Facts:
q239 | zarem q333,q153,q251,q85,q869 | rupom q966
q803 | rupom q615
q392 | rupom q172
q43 | rupom q211
q336 | zarem q976 | rupom q733
q733 | rupom q119
q346 | zarem q73
q466 | rupom q517
q699 | zarem q952,q889,q980,q526
q61 | zarem q258 | rupom q587
q809 | zarem q443
q928 | zarem q878,q756,q294
q372 | rupom q239
q963 | rupom q43
q71 | rupom q392
q105 | rupom q542
q119 | zarem q290,q384,q567 | rupom q797
q287 | rupom q426
q358 | rupom q935
q450 | zarem q803,q525 | rupom q803
q635 | zarem q498,q564
q623 | zarem q728,q372
q775 | rupom q976
q193 | rupom q167
q258 | rupom q776
q251 | rupom q105
q478 | zarem q994,q567,q703
q542 | zarem q466,q468,q378
q274 | rupom q455
q471 | rupom q79
q153 | rupom q290
q72 | zarem q776,q686,q358,q861,q509
q707 | rupom q827
q455 | rupom q952
q562 | zarem q883,q633,q471,q73,q728,q370,q378 | rupom q524
q632 | zarem q976,q803
q167 | zarem q333,q525 | rupom q707
q952 | rupom q703
q966 | zarem q973,q294
q176 | zarem q79,q733,q147
q324 | zarem q278,q994,q43,q889,q976,q756,q722,q893,q525
q703 | rupom q734
q603 | zarem q278,q911,q26
q85 | rupom q963
q172 | rupom q372
q321 | rupom q312
q869 | rupom q737
q426 | rupom q257
q986 | rupom q193
q704 | rupom q869
q257 | zarem q911,q980,q564 | rupom q61
q312 | zarem q193,q878,q124,q37,q372,q526,q147 | rupom q258
q883 | rupom q562
q937 | zarem q883,q633,q762,q985,q73,q756,q258 | rupom q371
q524 | zarem q71,q43,q251 | rupom q358
q342 | rupom q321
q517 | zarem q43,q737,q746,q342 | rupom q564
q985 | rupom q342
q687 | zarem q797,q803
q587 | rupom q336
q784 | zarem q490,q136,q963
q935 | zarem q498,q832
q238 | zarem q234,q443,q342,q509
q79 | rupom q274
q340 | zarem q952,q123,q26
q371 | rupom q153
q26 | rupom q704
q564 | rupom q26
q913 | zarem q333,q768,q803 | rupom q73
q776 | rupom q883
q615 | rupom q503
q503 | zarem q728,q615,q861 | rupom q471
q734 | rupom q71
q211 | zarem q371,q952,q722,q321 | rupom q986
q181 | zarem q426,q124 | rupom q775
q400 | zarem q432,q587,q356,q615

Known rows:
q478: [ 27  -1  -3 -22  13  -2  21   2 -21  17  -5  -4 -31   2  13  23   2  15
  -2  -1 -13   5  -3   5  22 -21  -5   4 -12  -6   2 -22  -4  11  -8 -11
  21   3   6  -2  -2  -9  13  12]
q587: [ 15   3 -44  -6 -18 -21 -18  -1  21   2 -13   9  -7  26 -18 -27   2  -6
  18   8  12  21 -29  15 -31   8  20  -1   6  17 -16 -11   9  26  16  -6
  12   1 -10 -10   7   9   6 -13]
q490: [ 16 -17  -5  -2  -5  -3  13   8   4  -2  10  22  -9  11   9 -12  -9  -2
 -13   4  -3  10   8  20  -4 -10   6  -1   3  -6  -4   0  -5  18  -7 -18
  12   3  -1 -14  20  -8  29  -2]
q278: [ 17 -15  11 -13  11   1   8   4  -3   3   1  16 -16  11  -3  -2 -13   1
  -9  -2 -12  12   6  22   4  -6   4  -4   8  -9   1  -6   4  29 -14 -17
  19   2   2  -8  27 -10  26   2]
q784: [ 24  -4 -10  -9   3  -3  26   0 -10   9   4   3 -22  -3  15  18   7  11
  -7   8  -6   9   2   7  14 -11   1   2 -12  -7  -5  -8  -2  10   2  -8
  23   9   5   0   0  -2  22  15]
q526: [ 17 -23   6  -3   0  -2   4  -2   7  19  11  15 -10   0  -9   3 -14   8
 -13  12 -11  17   0  24   6   4  17  -5   8  -9  -6   0   0  21  -2 -15
  16   0   3 -10  32  -2  22   4]
q966: [ 29  -4  12 -24   8  -2  26  -1 -16  24  -6   2 -29 -11  10  35  -6  17
  13  17 -14   8 -11   0  16 -24   2   8 -12  -8   1 -17  -5   5  -5 -12
  28   9  13   0   2  -8   9   9]
q707: [  7  -9 -23  -4  17 -15  -1   8  -3   0   4  19  -2  -2 -10  -5  -6   0
  -7  10   7   0   8  20   1 -19  -2   0  20  -7 -11  23  -4   3  -9 -19
  -2  -2 -11  -1  17  -8  25  -6]
q147: [ 16 -23  -6   0  -3  -4  10  -3   9  14  15  17  -4   4   3   1 -10   4
 -18  18  -8  15   2  24   2  -4  13  -3   6  -4  -9   2  -8  19   0 -13
  17   4   1 -12  26  -6  21   1]
q378: [ 17 -11  -7   6 -13  -2  15   1   9  -8  14  25  -5   0  11   0  -3   0
  -4  11  -6   9   1  10 -14 -15   3   1   0  -7 -13   4 -14  18 -13 -22
   4  16   6 -13  15  -8  38  -1]
q123: [ 17 -23  11  -6   5   0  11   1   3  11   5  18 -12   7  -8  -4 -13   3
 -13   7 -10  14   4  24   5  -2  12  -4  10  -8  -5   2   0  25  -5 -15
  22   3   0  -9  26  -6  23   3]
q287: [  7  -1 -18 -11  -1  -7   7   7  10  -4  -6  12  -4  10  -4 -12  -6   0
  -2   2   5  16  -1  21 -11 -12  13  -2   4   3  -6   1  -1  17  -1 -14
   1   1  -1  -5  15  -2  22  -5]
q756: [ 17  -8  11 -15   0  -2  11   3   1   3  -3  17 -21   0   3   7 -11  -2
  10   2 -18   1   2   0  -6 -31   1  -2   6 -10  -2 -12  -5  25 -23 -26
   7  11   7 -12  26 -27  26  -9]
q935: [ 32  20 -27  19   3  15  42  37 -35 -42   2   9 -29  -9  21  21  39  10
 -12 -41   3  21   5  31  18  27 -12 -11 -19   1  -1   9   1  29   4 -32
  42  26   9  24 -34  34  50  40]
q172: [  7  -3   0 -18  15  -9  40  48  18  -1   0  26   6   1   5 -21 -34  16
  15  33  15  35 -13  38   5 -21  -3  25   3  21  10  12 -12  -8 -17 -21
  10   5  18  -5  10  14  23 -22]
q153: [  5  -5  -9 -11  -2  -5  13   6   8  -4 -10  20  -3   7 -10 -14  -8   0
  -3  11   7  13   9  20 -13 -18  14  -3   6  -7  -3  14 -10  -1   6  -9
   3  -2  -9   0  12  -1  21   2]
q324: [ 34  11  21 -60  42   1  21  -9 -21  41 -25 -27 -46   1   3  35 -15  19
  15 -12 -17   2  -6 -14  39 -30 -20 -16 -11 -12  16 -44  11  33 -35   8
  15  -6  11  -5   1 -32  19   5]
q704: [-37  -3 -16 -21  -4  -6  14  20  16  25 -20  -3 -10  41   5   4   5  19
 -21  -1 -18   2  22  43 -24 -21  26  -1   5   6 -20  16 -17  10 -21 -15
  -9   3   2   5  12   1  48   6]

Rows:
No name comes twice in this set of rows, the named rows included.
[ 16 -24 -32  14 -12 -12  15  -5   8  10  30  18   4   6  19  -3   0   8
 -32  23  -1  18   2  22   1  -8   8   7  -9   5 -15  -6  -6   6   8 -10
  14  10   7 -20  11   0  30   2] | q861
[ 18   3 -23  19  -2   9  32  42 -22 -50   9  25 -15   9  18 -11  22   0
 -14 -40   8  18   8  41   2  27  -7 -10  -3   1  -5  19  -1  38  -4 -39
  27  23   5  16 -12  27  54  20] | q498
[ 18 -12  -3  -7  -4   5  25  -3   9  -2   3  21  -2  12   7 -21 -13  -2
  -9  16   2  16  14  21 -14  -2  -2 -16   1 -17   0  15 -15  16  -2  -3
   7   7 -10 -12   7  -5  35   4] | q768
[ 21  -6  -7   2  31  -7  20 -24  30  45   8 -18  10 -40 -22  52  30  25
 -23  28  -6  48 -10   6  14 -16  46   7 -12   9  -9  -7  20 -15  14   5
  25 -11  13 -20  15  13   2  29] | q312
[-41  -3   6 -28  10  -8   4  26  14  42 -26  -9 -17  32 -16  19   1  29
 -17  -9 -33   5  17  52 -13  -8  40  -3  14   4 -18  18  -8  24 -19 -13
   3   0   9  19  25   8  43  17] | q26
[ 27  -2  23 -18  31   8  13   8 -25  26 -10  -3 -36 -19 -16  38  -1  28
   4 -14 -19  19  -1  25  36  16   9  -7   1  -6   1  -6  15  35  -5 -12
  43   9  12  17   5  15  20  32] | q603
[  7  -2  -5 -24   0   0  18   4  -3  -4 -15  18 -12   9 -13 -15 -12  -2
  -2  11  -3   4  18  20 -10 -27  14   0   2 -13   5  15 -14  -7  10 -12
   6  -5 -13   2  12 -10  10   4] | q251
[ -5 -13  20 -11  23 -10 -13   3  11  40  20  20 -28 -42 -33   3 -24   7
   8 -10 -16   4  11  37  30 -16  36 -28   7  23  19  -8   6  51  34   2
  -9 -22 -11  25  46   7  23  19] | q952
[ 23   0 -11   2 -10  -1  27  -2 -10   7   7   3 -20 -16  18  30  12  10
   5  13 -10  10  -4   3   2 -11  -3   3 -13  -3 -10  -6 -11  12  -3 -13
  16  18   8   1  -7  -3  28  12] | q542
[ 10  -5 -20  -6  11  -3  16   5  20 -10   6  14   5   4  -4 -12   9  -1
 -25  -3   4  21   8  19  -8 -25  18   4  -2   3  -1   3   4  -1  -1 -18
   2  -8  -2 -20  19  -3  22  -3] | q358

Now the same elements, written a new way:
Known rows:
q73: [  4 -14 -10 -12 -16  23 -12  14   4  -3   0  -5  -2 -13  13   9  38  27
 -12  67   1 -10  32 -21  -8 -10   5 -16  -9  57 -21 -11 -11  18  37  -4
  15  43 -18  14  -2  38  24 -14]
q490: [  2  -7   7  -3 -18  -5  -8   7 -10  15 -20   0  -6   1  19 -10 -10  11
  -8 -18 -16   4 -18 -16  -4 -14 -14 -19  12   2 -18  -5  13  21  -1  -4
   2  -7 -10 -10  -3  11   8 -11]
q762: [  4  -6   1  -6 -15   0  -4   1 -11 -13  -4  -4   1 -11  -4  29   5  -2
  -4  10 -14  -3  -3 -18  -2 -13  -7   0 -10  15   6  -8  -7  -5   1  -2
  -4   1   7  -4  -7   2  -7   4]
q37: [  3  -6  -7 -11 -15   1   1   5  -3 -11  -5  -1  -4  18 -10  -9 -11   0
   6  -8  -7  -3  21  -3   9  -3   8  -4   9   7 -14  -9  -9   5   3  -4
   7 -10 -11  -9  -6  26  -9  -5]
q587: [  5  -3  -3  -5 -20   0  11  -1 -15 -13 -11  -2  -8   0   5  -6 -11   8
 -10 -18   6  -4  -9 -18  -8 -13  -2  -9  -3  -5  -2  -5  12  -4  -2  -2
  12  -6  -6 -11   7  -7  -9   1]
q257: [  2  14 -10  -3   3   0   5  -1  15   1 -20  -4  22  16  -7 -11 -16   2
  28  10  -3  -2   6  24  -5 -12 -18 -11  12  13 -13   7  -1  -1   5  42
   6   0  35 -11   5 -16   3 -16]
q181: [ 54   3 -15  -5   2  13   8   0 -15  25 -17  -1  35  23 -10 -10 -16  11
  26 -13  -3  -4  19 -11  -7 -13  34   5  28  -4  -4  11  -1  21  -2   0
  51 -11 -14 -13  -5  20  -9  17]
q952: [  1  -5 -13  -6  12  -6  26   0  28  30  18  -2  10  -9  -7 -14  -4   0
  -5  14  17   0   8  35  -4  12   0  -7  -9   4   4  -5  -7  23  15  -1
  21 -10 -13  19   6 -13  -6 -16]
q211: [  2   3 -13   5   5  -1   0  -1  -6   8 -20  21  27   3 -12  -9  -8  -1
  30  18 -15  -5  -7  17  -2 -14 -15  -7  -7  -5  -6  26 -13  14   2  23
  -2 -10  18  -4   4   8  -5  -2]
q43: [ 19  -3 -10   8  -5  -2  -5  14  12   9  12  12  22  -8   4  -9  32   7
   0 -16  -8  -4 -15   7  16   3  -4   1  -3 -11  -3  -4 -12  31   0  -1
  12   0 -11  17  -6 -14  -9  27]
q986: [  6  -5  -7  -1 -15   0  -4   3 -14   4 -19  -1   0  -6   0  -8  -7   6
  -3 -16 -12  -1 -13 -11  -4 -17 -13 -17   4  -3 -12  -6   1  10  -1  -2
  -1 -12  -2 -11   3   4  -2  -2]
q274: [  0  -1  -5  -6   4  -6   2  -1 -13  30 -19  -2  -8  -5  -7 -11  -8   2
  -8  -4  -6  -4  -4  -2  -5  -9  -8 -11  -5   5  -6  -5  18  11  -7  -4
   6 -12  -9 -11   2  -9  11  -1]
q370: [  5  -6   1  -7 -17  -2   1   1 -14 -12  -2  -4  -7 -10  -9  27   0  -2
  -6  11  -7  -4  -3 -21  -6 -16  -4  -1  -8  21  10  -6   2  -2  -4   1
  -2   1   5  -5  -6  -2 -10   7]
q737: [  3  -2  -7  -5 -17  -4  -6   5   0 -14 -19  -5  -6 -12  13  -7  13  -2
 -10 -16  -2   0  -5  28  49   5 -21  -7  -7  -8 -19  -6  -5  -1  -2  -1
 -16 -11  -4 -10  30 -17  -8   3]
q889: [  0  -3  -9  -8  -3  -2  -4   3  24  -1  -2   0  25  -6  -3  -7   2  11
   9  -2  -2  -2  -1  18  12  -8 -16  -3  -3  -7 -14  -5 -13  21  -1  11
   7  -5 -13   2  -2  -3  -7 -13]
q603: [  2  -2 -14  -3  -2   3  -1   2   4   4 -20   7  24  -3  -8 -11  -9   1
  27  25 -11  -5   5  17  -4 -12 -16 -16  -7   0 -10  13 -10  10  12  32
 -11 -10  16  -7   7   0  -8 -11]
q147: [  2  -3 -13  -7 -13  -3   2   4  -3  -8   0  -3 -10  15  -6  -9 -10   4
   2 -15  -5  -2  19  -3  12  -2  12  -5  15   4 -13  -6  -7  14   0  -5
  11 -10 -14  -7  -4  26  -8  -6]
q176: [  2  -4 -13  -6 -10   0  -8  -2 -14  -3 -23  -2 -10  27 -10  -9 -11  -5
  13   1 -24  -7  24  -3   3 -13  -2  -7   9   2 -18   2   1  -2   3   0
  -8 -10  -7  -8  -2  36  -7  -2]

Rows:
No name comes twice in this set of rows, the named rows included.
[ -3  -2 -11  -4 -14   1 -11  -2 -11 -16 -24  -1  -6  12 -11  12  -9  -2
   9  43 -26  -2   4 -15  -6 -17  -7   6 -10  22  -2  14  15  -6  -3   3
 -17   5  54 -12   6  29  -8  16] | q562
[  2  -4  -9  -8   9  -4   4   0   2   8 -15  -2 -13   1  -5 -14 -15   0
   2 -12  -1  -5  23  -3  -4  -2   7   0   9   9 -12  -9   2  16  -2  -3
   6 -12 -16 -12  -5  19  -1   6] | q79
[ 20  18  -1  26  16  -1  -7  19 -11  39  25  47  -2   3   6 -10  23  12
   0 -17 -22  -4 -22 -20  -2   7  10   7  19  -9  11   8   2  37  -1  22
  22  14 -13   3  -4  13  -3  43] | q85
[ -1   5 -12  -2 -12   0  13   0  -8   3 -26   0  11   8   4 -11 -10  13
  15  11  -1  -2  -3  -3  -2 -11 -21 -19   3   9  -6   9 -10  11  16  21
  -3 -11  22  -6  11   5  -3 -16] | q635
[  7  -5 -11  -5 -17  -2  -2   0 -14 -13 -21   1  -8  12  -8  -1 -16   0
  12  15 -14  -6  13 -18  -3 -13  -3   4  -4  14  -1  -2   5  -3   0   1
  -8 -12   3 -12  -5  24 -12   9] | q623
[  2  -4  -8  -6  -5  -5   7  -2  -3 -12 -22   1  -9 -11  -8  19   7   4
   2   9   5  -6   0 -22  -7 -15 -11   8  -8  30   9  -5  -7  -1  -2  -4
  -5 -11  -5 -11  -7 -11  -1  24] | q471
[ 13  17 -12  -5  12  -2 -11  -3  -1  12  -4  -4   0  21  -9  -3 -11   1
  11 -18 -21  12 -13   5  -5 -16  14  -8  22   1 -16  -6  47  -7  -4  20
  29  42   8 -10  -2 -20  18 -14] | q287
[ 31   8  -9  -6   3  17  -5  -3 -16  15 -16  16  17   1 -13  25 -13   0
  29  27 -24  -9  -4 -18  -4 -13  -4   9  -6  14  19  15   0  -5  -1  19
   8  -9  29  -9  -2  -1 -10  22] | q937
[  6  -4 -10   2  10   9  -9  -1  -6  11 -21   3  21  -9  -8 -10  -8  -3
  29  30 -27  -4   8  19   4 -17 -17  -2  -5  -8 -16  25 -14   0   3  32
 -14 -11  17 -11   3   8  -5   7] | q324
[  1  -7 -14  -2   6  -1  -8   0 -12  12 -21   5  20  -3  -8   2  -9  -4
  19  -7 -22  16 -10  26   0 -17 -16 -19  -6  -2 -24  13 -10  10  -2   1
 -12 -12  -2  -2  -1   4   1   1] | q478

The same elements again, as new rows of numbers:
Known rows:
q238: [  7  15  10  10   2 -25  -6   8  -3   2 -14  -5  -2  -7  10  13  13  28
  -5   2   5  -8  -1   5 -26  13 -18   5  -2   0  -4   7 -12  -5  -2]
q342: [-10   4   5 -15   9   2 -12   2   1 -22  -3  -2 -12  41  17  31 -14   1
  -8  31  15   1 -12  -5  -3  11  -7  -2  -5  -2   9   2  -4  -2  -2]
q517: [ 13  11  12   6   6  -4  -4   3   6   1  -9  -5  -2   1  10  16 -14  -1
  -8  13  27 -41 -14  18   9   1   1   9   4   6  -5  12  -2  -9  -3]
q234: [ -7  10   8  -4   1 -21   3   0  -6  -2 -14  -9 -11  18  20  20   8  16
   0   9  -6  24  -8  -7 -22  11 -13  -3  -4  -6   1  -2  -8   6  -4]
q703: [-16   5   8  -5  -4  -5  -5  -2  25 -10  10   0  17  41  11  12 -23  -2
   3   5   9   3   6 -19  17 -16  -3   4  -9 -10  -7  16  -3  15   6]
q478: [ -2   9  10  10   2   2   5   7   4   7 -10  -5   0  -7  -2  -2   0  22
   6 -42  -3   7   1  -5 -10  -6  -1  -1  -3  -8 -20  18  -7  -5   5]
q340: [  1  10   6  20   0 -15 -14   6  -7  28   7 -15   5  -1  -8 -20  13  13
   7 -21 -16  -5   1  -1  10   3  -4   6  -1   5 -15   4  -4  -5   2]
q935: [ -3  10   3  23  -4  -7 -12   0  -6  14   0  -5  -5 -13 -10 -19  15  12
  11 -23 -21 -11  10 -15  10  15  -4   6   2  -8 -13  12  -8  -1  -1]
q768: [-13   0   5  -1  -8  -4   6  -7  -6  29 -14  -8 -10   8  16  -7   5   0
  12  -5  -2  12   4 -16  -9   2  15   4 -10  -7  -6  -9 -17   2  -8]
q455: [-10   5   8  19  -8 -13 -21  -5  17  -4  12   5  24  16  19   9 -14   4
  -2  18   8  -6   6 -17  23   1   2  21  -2 -18  -2   3  -4  14   3]
q784: [  2   9   5  22  -2 -10   5   0   3   2  -6   3  -6 -29   1 -13  10  15
  10 -32  -9 -12   7 -17  -3  11   0   7  -1 -14 -16  17 -13   3   2]
q707: [-13  -1   6   1   4 -11  -2 -10   3   3   4   9  18   6   6  -4  -2  -5
   1   5  10 -11  -9 -17  13  11  -2   7   0  -6  -2  13   3  -6   5]
q176: [  1   7   1  28   5 -31  -1  -6  -1   7   3  -3   5 -39   9 -25   5  24
   7 -24  -1  -4  -7  -4  -4   6   7   6  -8  -5 -13  -8  -3   3   5]
q79: [-18  -5   8  24   7  -7 -16  -9   2 -20  16   7  10  -1  31  10 -16  12
  -2  -2   4  23 -11 -14  25   3  12  24  -3 -15  -2 -19   5  16   7]
q153: [-10  -6   5 -11  -4   3  -5  -7   1   4  -8   1  -1  16  17   7  -8 -13
   3  15  14 -13  -3 -16   8   4  17   9  -7  -3   0  -2 -12  -1  -4]
q937: [ -1   1   3  20   2   5 -20   2  16  30   0  17  41 -19 -12  12 -12   4
 -17 -19  -4 -29  -6   7  -2   2  -2   9   0  13 -13   5  10 -12   0]
q432: [-10   8   2   8  -3 -18   1 -11  -3   4  -9   1  -6  -3  12   0   8   2
   3  -1 -18  16  -2 -18  -5  17  -7   0  -2  -8  -2  -3  -5  11  -6]
q294: [-18   3   2   7   5 -13   5 -10  -2  14  -4  -8  -1   2  12   2  -2   9
   2 -16 -14  35 -15 -11  -6  -2   2  -8 -10  -4  -7 -13   4   7   1]

Rows:
No name comes twice in this set of rows, the named rows included.
[  9  -4   3  11   1   4 -16  -1  19  -5  -1   4  37   2  -4   2  -2 -11
 -32 -27 -10 -23 -16 -16  -4   5   0   1  -7  -7 -11  -6  -1 -12  -6] | q61
[ -2  -6   9   5  -1  10 -10   4   0  19  -5   4   8   2   7  -3  -9  -2
   0  -7  16 -28   1  -2   6   2  19  19  -2   4 -10   2 -12 -11  -1] | q450
[-15 -10   0 -15  15 -27  -3 -10  -2 -20  13  15 -11  -3   2   3 -18 -12
  -6   7  -5  -3 -14 -13  11   7  -4   4 -16  36  -3 -18   8  13   3] | q372
[-16  -1   5  -2   3  -2   4 -14   5 -15   3  13  10  11   8  -3  -5 -11
   5   1   8 -11  -4 -28  18  14   0   6   0 -13  -3  21   1   1   5] | q963
[ -3   0   6  -1  -3   4   5 -14   2  10 -13  -4 -10   7  20   9 -19 -26
   4  20  21 -27  -5  -7  24   1  22   9   0  -2  -1  -2  -8   0  -9] | q869
[ 12  -7   7   1   1   5 -14   6  12  -3   3 -11  22  17   2  -6   4  -9
 -21 -21   5 -31 -12 -16   0  -1   9   6 -10  -7 -10  -7 -11 -17  -3] | q336
[-17   3   7  -3   1  -2   3   0  -4  26  -5 -18  -3  23   6  -1   4   7
   6 -12 -13  32 -11  -5  -3  -6   3  -4  -6   0  -9  -5  -6  -2  -1] | q893
[-24   3   3   2   3  -5   1  -9   0  34  -8  -8   6  19   5  14  -5   5
  -1 -14 -21  51 -15  -6  -8  -7   2 -11  -9   2  -5 -17   5   3  -1] | q756
[  7   2   8   8   6  11  -1   5  19 -28   0   0  17  -1  -3   1  -7   2
 -11 -41  10 -31  -6 -16   0  -1  -1   4  -4 -18 -18  22  -5  -9   6] | q119
[ -3  -5  11  28   7   0 -20   5  -4 -12   0  25  14 -29  19  31  -9  14
 -19  -8  -3 -17  -7  -3   4  22  -6  31   8   3  -7  -9   5   1   0] | q503
[-14   1   2   7   1   4  -5 -14  10   1  -2  12  11   1   4  16 -16 -19
  -9   7  -7  -9  -6 -11  15   8   1   1   2   0  -2   2   7   4  -4] | q466
[-17  -8   9  10   8   5 -11  -6 -10 -22   1  19  -2  -8  22  37 -12  -2
 -16   9 -11  15 -12 -16  15  23  -4  22   5  -1   0 -12   2  10  -3] | q615
[  1   9   5  15   4   2   6 -17   8  -8  -6  -1 -12 -12   9  10 -24 -24
  -3   9  12 -30 -14  -2  38   3   7   4   6  -2  -6   7   6   4  -5] | q704
[-16  -3   8  -6   3 -16   1 -15   2  13   4  14  31  13   4 -14   0  -4
   6   8  17 -14 -14 -20  11  14  -3   6   2  -4  -1  24   7 -11   9] | q986
[ -3   3   3  11   5 -20   0  -1  -1  16  -6   0   1 -24  -1  -9   2  18
   3 -27 -10   5   0  -4 -10   2   0   2  -9   7 -15  -3  -1   0   3] | q966

